Below is a small trained network, with its code and all its weights. Each question gives an input and a target symbol and asks what happens when units are switched off, that is, made to give their printed mean instead of their output.

import numpy as np


def w(rows, s, z=0):
    codes = np.array(rows[::2]) - 128.0
    scale = np.full(codes.shape[1], s)
    scale[-1] = z or s
    return codes * scale


def norm(h):
    return h / np.sqrt((h * h).mean(-1, keepdims=True) + 1e-5)


def f(y):
    return np.maximum(y, 0)


def softmax(a):
    e = np.exp(a - a.max(-1, keepdims=True))
    return e / e.sum(-1, keepdims=True)


def log_softmax(a):
    a = a - a.max(-1, keepdims=True)
    return a - np.log(np.exp(a).sum(-1, keepdims=True))


def net(x, mask):
    ids = ['βεζηθμξφ'.index(c) for c in x.split()]
    T = len(ids)
    res = E[ids] + P[:T]
    u = 0
    for l in range(3):
        r = norm(res)
        for j in range(2):
            rows = slice(2 * j, 2 * j + 2)
            q, k, v = (r @ M[l][rows].T for M in (Q, K, V))
            z = softmax(np.where(np.tri(T) > 0, q @ k.T / 2**0.5, -1e9)) @ v
            o = O[l][rows]
            res = res + np.where(mask[u + j], z, o[:, -1]) @ o[:, :-1]
        u += 2
        y = f(norm(res) @ A[l][:, :-1].T + A[l][:, -1])
        res = res + np.where(mask[u : u + 8], y, B[l][:, -1]) @ B[l][:, :-1]
        u += 8
    return log_softmax(norm(res)[-1] @ U[:, :-1].T + U[:, -1])


Q, K, V, O, A, B = {}, {}, {}, {}, {}, {}
E = w([
[198,120,95],'β',
[78,113,137],'ε',
[234,173,129],'ζ',
[125,209,90],'η',
[193,54,135],'θ',
[157,147,142],'μ',
[113,186,116],'ξ',
[80,254,73],'φ',
],0.014)
P = w([
[151,34,59],'0',
[134,19,73],'1',
[185,127,241],'2',
[162,144,254],'3',
[141,158,253],'4',
[131,147,240],'5',
[122,157,248],'6',
[112,87,197],'7',
[68,33,93],'8',
[102,152,238],'9',
[93,149,236],'10',
[92,114,211],'11',
[88,79,164],'12',
],0.0049)
Q[0] = w([
[130,86,121],'L0H1',
[108,148,202],'L0H1',
[167,156,78],'L0H2',
[130,38,2],'L0H2',
],0.012)
K[0] = w([
[149,112,158],'L0H1',
[74,76,112],'L0H1',
[102,96,188],'L0H2',
[96,2,161],'L0H2',
],0.014)
V[0] = w([
[175,140,101],'L0H1',
[215,116,4],'L0H1',
[89,86,114],'L0H2',
[71,24,179],'L0H2',
],0.0037)
O[0] = w([
[166,143,114,149],'L0H1',
[173,132,69,167],'L0H1',
[154,140,135,84],'L0H2',
[186,195,253,3],'L0H2',
],0.0039,0.0038)
A[0] = w([
[160,174,169,95],'L0N1',
[26,130,111,85],'L0N2',
[122,239,51,193],'L0N3',
[102,152,188,135],'L0N4',
[113,159,96,161],'L0N5',
[78,89,98,110],'L0N6',
[150,91,133,127],'L0N7',
[12,32,187,3],'L0N8',
],0.011,0.0025)
B[0] = w([
[117,103,101,151],'L0N1',
[138,172,168,164],'L0N2',
[94,69,112,254],'L0N3',
[133,96,144,146],'L0N4',
[128,107,117,172],'L0N5',
[138,103,149,137],'L0N6',
[121,92,130,137],'L0N7',
[161,180,251,141],'L0N8',
],0.019,0.013)
Q[1] = w([
[150,250,160],'L1H1',
[118,126,7],'L1H1',
[214,67,9],'L1H2',
[74,32,44],'L1H2',
],0.013)
K[1] = w([
[199,82,82],'L1H1',
[157,175,162],'L1H1',
[68,251,204],'L1H2',
[44,119,225],'L1H2',
],0.018)
V[1] = w([
[81,51,120],'L1H1',
[166,1,148],'L1H1',
[65,161,156],'L1H2',
[72,84,156],'L1H2',
],0.0089)
O[1] = w([
[190,146,196,255],'L1H1',
[183,255,106,229],'L1H1',
[152,140,222,138],'L1H2',
[116,213,173,221],'L1H2',
],0.006,0.0065)
A[1] = w([
[127,165,91,9],'L1N1',
[100,226,25,171],'L1N2',
[255,57,197,91],'L1N3',
[186,152,158,121],'L1N4',
[110,91,198,197],'L1N5',
[189,85,130,60],'L1N6',
[147,9,175,144],'L1N7',
[198,73,97,12],'L1N8',
],0.0078,0.0012)
B[1] = w([
[112,168,184,129],'L1N1',
[56,48,239,154],'L1N2',
[52,158,248,239],'L1N3',
[154,48,123,185],'L1N4',
[163,40,68,219],'L1N5',
[113,207,156,164],'L1N6',
[217,203,250,253],'L1N7',
[152,254,122,166],'L1N8',
],0.0092,0.004)
Q[2] = w([
[182,143,17],'L2H1',
[108,213,34],'L2H1',
[140,223,6],'L2H2',
[93,97,151],'L2H2',
],0.018)
K[2] = w([
[184,200,20],'L2H1',
[249,98,21],'L2H1',
[230,187,20],'L2H2',
[100,145,170],'L2H2',
],0.014)
V[2] = w([
[175,88,34],'L2H1',
[254,26,168],'L2H1',
[242,16,177],'L2H2',
[176,184,111],'L2H2',
],0.009)
O[2] = w([
[155,218,174,27],'L2H1',
[255,109,147,188],'L2H1',
[239,207,140,201],'L2H2',
[122,88,239,1],'L2H2',
],0.0095,0.0058)
A[2] = w([
[15,149,181,89],'L2N1',
[149,166,143,102],'L2N2',
[87,159,72,75],'L2N3',
[146,133,139,24],'L2N4',
[83,253,151,117],'L2N5',
[149,132,141,4],'L2N6',
[144,138,191,68],'L2N7',
[137,136,188,120],'L2N8',
],0.012,0.0032)
B[2] = w([
[35,123,248,219],'L2N1',
[90,87,157,203],'L2N2',
[135,205,129,220],'L2N3',
[113,74,157,136],'L2N4',
[112,232,103,207],'L2N5',
[112,68,158,135],'L2N6',
[105,65,89,244],'L2N7',
[102,95,89,251],'L2N8',
],0.016,0.0028)
U = w([
[122,171,167,76],'β',
[117,180,123,47],'ε',
[128,122,147,37],'ζ',
[115,227,62,252],'η',
[126,130,127,87],'θ',
[101,59,85,186],'μ',
[239,127,87,189],'ξ',
[2,133,135,160],'φ',
],0.012,0.0037)

Each question gives the input, a string of symbols that net reads in full, and the target symbol t.
The units are the heads (2 rows each of Q, K, V and O) and the neurons (one row each of A and B). Each row of codes is followed by its name. A weight is (code - 128) times the scale printed after its matrix; where a second scale follows, it is the last column's (O, A, B and U).
mask holds one flag per unit, layer by layer, with each layer's heads first. A switched-off unit (its flag False) gives its mean, the last column of its rows in O or B, instead of its output. The means were averaged over made-up inputs and are rounded, as every weight is.
A unit's drop is (log p(t) with every unit on - log p(t) with that unit switched off) / (log p(t) with every unit on - log p(t) with every unit switched off).
The circuit of an input: a set's keep is (log p(t) with only the set's units on - log p(t) with every unit switched off) / (log p(t) with every unit on - log p(t) with every unit switched off). Starting from the 12 units with the biggest drops (on a tie, the unit counted first), units are removed one at a time, each time the one whose removal leaves the highest keep (on an exact tie, the one counted first), for as long as the keep stays at least 0.8.
units of the circuit, in order: the units of the circuit, biggest drop first
unit that matters most: the unit with the biggest drop
k most important neurons: the k neurons with the biggest drops, biggest first
heads that matter: for each layer, one digit per head in row order, 1 if its drop is at least 0.15 and else 0, layers parted by /
drop of u: that unit's drop, to one decimal
input θ η φ μ, target φ: unit that matters most => L1N2
input μ μ η φ μ, target φ: units of the circuit, in order => [L1N2 L2H1]
input μ β φ η φ η θ, target φ: units of the circuit, in order => [L1N3 L1N2 L2H1]
input ζ φ θ, target φ: heads that matter => 00 / 00 / 11
input θ ξ μ, target ξ: units of the circuit, in order => [L0N3 L2H1 L1N7]
input η η φ η ε μ η μ ξ η η, target μ: 3 most important neurons => [L1N3 L0N3 L0N6]
input μ η μ θ ζ, target μ: 2 most important neurons => [L0N3 L1N2]
input β θ η μ, target μ: heads that matter => 00 / 10 / 00
input η ξ μ η η μ ζ, target μ: 2 most important neurons => [L1N4 L0N5]
input φ η η, target φ: 3 most important neurons => [L1N2 L0N2 L1N5]
input η η η, target η: heads that matter => 00 / 00 / 10
input η μ μ η μ β η η μ θ η ζ, target φ: 2 most important neurons => [L1N5 L1N3]
input θ μ η η β η φ η θ ζ η η ζ, target η: heads that matter => 00 / 10 / 00
input η β ξ η φ β ξ β μ η η ξ, target ξ: 2 most important neurons => [L0N3 L1N7]
input θ φ η, target φ: units of the circuit, in order => [L2H1]
input η η η η ζ, target η: 3 most important neurons => [L1N5 L2N5 L0N8]
input μ η ζ η η ζ η ξ β, target ξ: 3 most important neurons => [L0N3 L0N2 L1N4]
input φ β ζ, target φ: heads that matter => 00 / 00 / 01
input η ε η μ ξ η ξ ξ φ β, target η: 2 most important neurons => [L0N8 L0N3]
input ζ μ ε η, target μ: most important neuron => [L0N8]
input η ζ η η, target η: 3 most important neurons => [L0N3 L1N3 L0N8]
input η μ η η η ξ θ η, target ξ: 2 most important neurons => [L1N3 L0N3]
input ζ β ζ ξ ζ η η η ξ ξ μ, target ξ: 4 most important neurons => [L0N6 L0N3 L0N4 L1N5]
input μ η η μ, target μ: 3 most important neurons => [L1N3 L0N3 L1N4]
input η ξ ζ β ξ η η μ ζ η μ ξ, target ξ: drop of L0N3 => 1.0
input η μ η θ η η η ζ μ η β φ β, target φ: drop of L1N4 => 0.1
input ξ η ξ μ ζ ζ η φ η η β, target η: drop of L2N5 => 1.0
input η φ ζ θ ξ η ζ μ ξ η η, target ξ: drop of L2N6 => 0.0
